Below is a small trained network, with its code and all its weights. Each question gives an input and a target symbol and asks what happens when units are switched off, that is, made to give their printed mean instead of their output.

import numpy as np


def w(rows, s, z=0):
    codes = np.array(rows[::2]) - 128.0
    scale = np.full(codes.shape[1], s)
    scale[-1] = z or s
    return codes * scale


def norm(h):
    return h / np.sqrt((h * h).mean(-1, keepdims=True) + 1e-5)


def f(y):
    return np.maximum(y, 0)


def softmax(a):
    e = np.exp(a - a.max(-1, keepdims=True))
    return e / e.sum(-1, keepdims=True)


def log_softmax(a):
    a = a - a.max(-1, keepdims=True)
    return a - np.log(np.exp(a).sum(-1, keepdims=True))


def net(x, mask):
    ids = ['βζλμξπτψ'.index(c) for c in x.split()]
    T = len(ids)
    res = E[ids] + P[:T]
    q, k, v = (norm(res) @ M[0].T for M in (Q, K, V))
    z = softmax(np.where(np.tri(T) > 0, q @ k.T / 2**0.5, -1e9)) @ v
    res = res + np.where(mask[0], z, O[0][:, -1]) @ O[0][:, :-1]
    y = f(norm(res) @ A[0][:, :-1].T + A[0][:, -1])
    res = res + np.where(mask[1:9], y, B[0][:, -1]) @ B[0][:, :-1]
    return log_softmax(norm(res)[-1] @ U[:, :-1].T + U[:, -1])


Q, K, V, O, A, B = {}, {}, {}, {}, {}, {}
E = w([
[213,96,207,93,147,162,148,46],'β',
[255,135,221,122,108,196,42,141],'ζ',
[169,139,121,94,170,116,173,67],'λ',
[81,147,51,169,128,136,90,137],'μ',
[123,143,95,60,149,102,108,113],'ξ',
[122,147,226,81,150,140,126,95],'π',
[137,68,190,89,101,142,94,114],'τ',
[109,132,112,196,215,102,95,84],'ψ',
],0.02)
P = w([
[159,102,109,114,154,144,153,84],'0',
[97,131,88,112,140,170,126,172],'1',
[130,159,131,158,100,167,37,7],'2',
[148,88,139,117,135,105,165,115],'3',
[72,128,135,96,112,135,134,173],'4',
[107,134,157,169,78,122,59,28],'5',
[136,92,145,120,143,100,162,121],'6',
],0.022)
Q[0] = w([
[130,125,166,208,118,56,84,63],'H1',
[93,160,129,76,96,161,26,9],'H1',
],0.014)
K[0] = w([
[87,102,171,136,129,136,84,82],'H1',
[60,79,162,129,145,5,127,150],'H1',
],0.019)
V[0] = w([
[88,102,132,243,128,71,71,126],'H1',
[140,137,43,48,2,28,138,134],'H1',
],0.0064)
O[0] = w([
[146,136,64,149,143,176,48,2,75],'H1',
[101,165,75,21,211,221,123,185,2],'H1',
],0.0092,0.0026)
A[0] = w([
[131,194,179,77,35,202,108,88,29],'N1',
[135,191,107,90,133,181,72,196,2],'N2',
[242,81,126,145,113,68,182,108,112],'N3',
[153,158,179,121,168,83,160,175,158],'N4',
[83,169,124,165,30,209,95,175,166],'N5',
[102,107,113,189,58,136,124,69,200],'N6',
[141,251,164,187,55,96,116,132,25],'N7',
[85,94,95,178,108,166,59,149,160],'N8',
],0.013,0.0076)
B[0] = w([
[26,172,29,167,173,49,232,225,169],'N1',
[11,71,174,57,59,166,3,59,152],'N2',
[62,211,79,101,137,180,139,133,207],'N3',
[173,90,96,173,116,53,31,112,176],'N4',
[168,139,68,113,254,100,193,26,181],'N5',
[206,77,155,131,140,148,105,255,245],'N6',
[57,44,237,80,98,212,30,124,146],'N7',
[75,150,147,137,37,125,224,142,202],'N8',
],0.01,0.012)
U = w([
[77,96,201,68,126,175,80,150,144],'β',
[86,113,100,172,146,144,155,249,2],'ζ',
[172,223,131,124,113,125,83,160,125],'λ',
[155,128,60,205,216,129,90,101,73],'μ',
[190,113,71,90,140,46,110,137,90],'ξ',
[68,209,72,132,146,97,170,105,180],'π',
[141,128,159,162,66,82,61,23,246],'τ',
[180,125,167,110,145,137,189,57,198],'ψ',
],0.014,0.0052)

Each question gives the input, a string of symbols that net reads in full, and the target symbol t.
The units are the heads (2 rows each of Q, K, V and O) and the neurons (one row each of A and B). Each row of codes is followed by its name. A weight is (code - 128) times the scale printed after its matrix; where a second scale follows, it is the last column's (O, A, B and U).
mask holds one flag per unit, heads first, then neurons. A switched-off unit (its flag False) gives its mean, the last column of its rows in O or B, instead of its output. The means were averaged over made-up inputs and are rounded, as every weight is.
A unit's drop is (log p(t) with every unit on - log p(t) with that unit switched off) / (log p(t) with every unit on - log p(t) with every unit switched off).
The circuit of an input: a set's keep is (log p(t) with only the set's units on - log p(t) with every unit switched off) / (log p(t) with every unit on - log p(t) with every unit switched off). Starting from all 9 units, units are removed one at a time, each time the one whose removal leaves the highest keep (on an exact tie, the one counted first), for as long as the keep stays at least 0.8.
circuit, biggest first: the units of the circuit, biggest drop first
most important unit: the unit with the biggest drop
top k neurons: the k neurons with the biggest drops, biggest first
drop when u is switched off: that unit's drop, to one decimal
input μ ξ β, target π: most important unit	N1
input μ ψ ξ β τ ξ, target ζ: circuit, biggest first	N1; N6
input ξ μ ζ, target π: circuit, biggest first	N1; H1; N6
input β μ β, target μ: circuit, biggest first	N1; N8
input λ ζ ζ μ π, target π: circuit, biggest first	N1; N6
input ξ π ξ ξ μ, target π: top 4 neurons	N5; N6; N7; N8
input ζ ξ ζ β ξ β, target π: circuit, biggest first	N1; H1
input λ β τ β ζ, target ξ: circuit, biggest first	N5; H1; N4
input μ λ ζ, target μ: circuit, biggest first	N1; N5
input ψ τ π μ τ, target π: top 2 neurons	N1; N6
input π μ μ, target β: circuit, biggest first	N7; H1
input ψ μ ζ μ λ μ, target μ: top 4 neurons	N5; N6; N3; N2
input ξ ξ λ π ξ, target β: circuit, biggest first	N2; H1
input ξ ζ β π ξ λ, target β: most important unit	N7
input ψ ζ τ ξ π μ, target β: top 3 neurons	N7; N6; N1
input μ β π τ τ, target π: top 2 neurons	N6; N5
input ψ μ ξ τ π ψ λ, target π: top 3 neurons	N3; N6; N5
input μ ψ τ β τ μ, target ζ: top 4 neurons	N6; N8; N7; N5
input τ ψ ζ ζ β, target ζ: top 2 neurons	N1; N6
input μ μ π, target β: top neuron	N7
input τ ψ ζ λ μ, target π: top 2 neurons	N5; N8
input π λ ψ π, target τ: drop when N4 is switched off	0.5
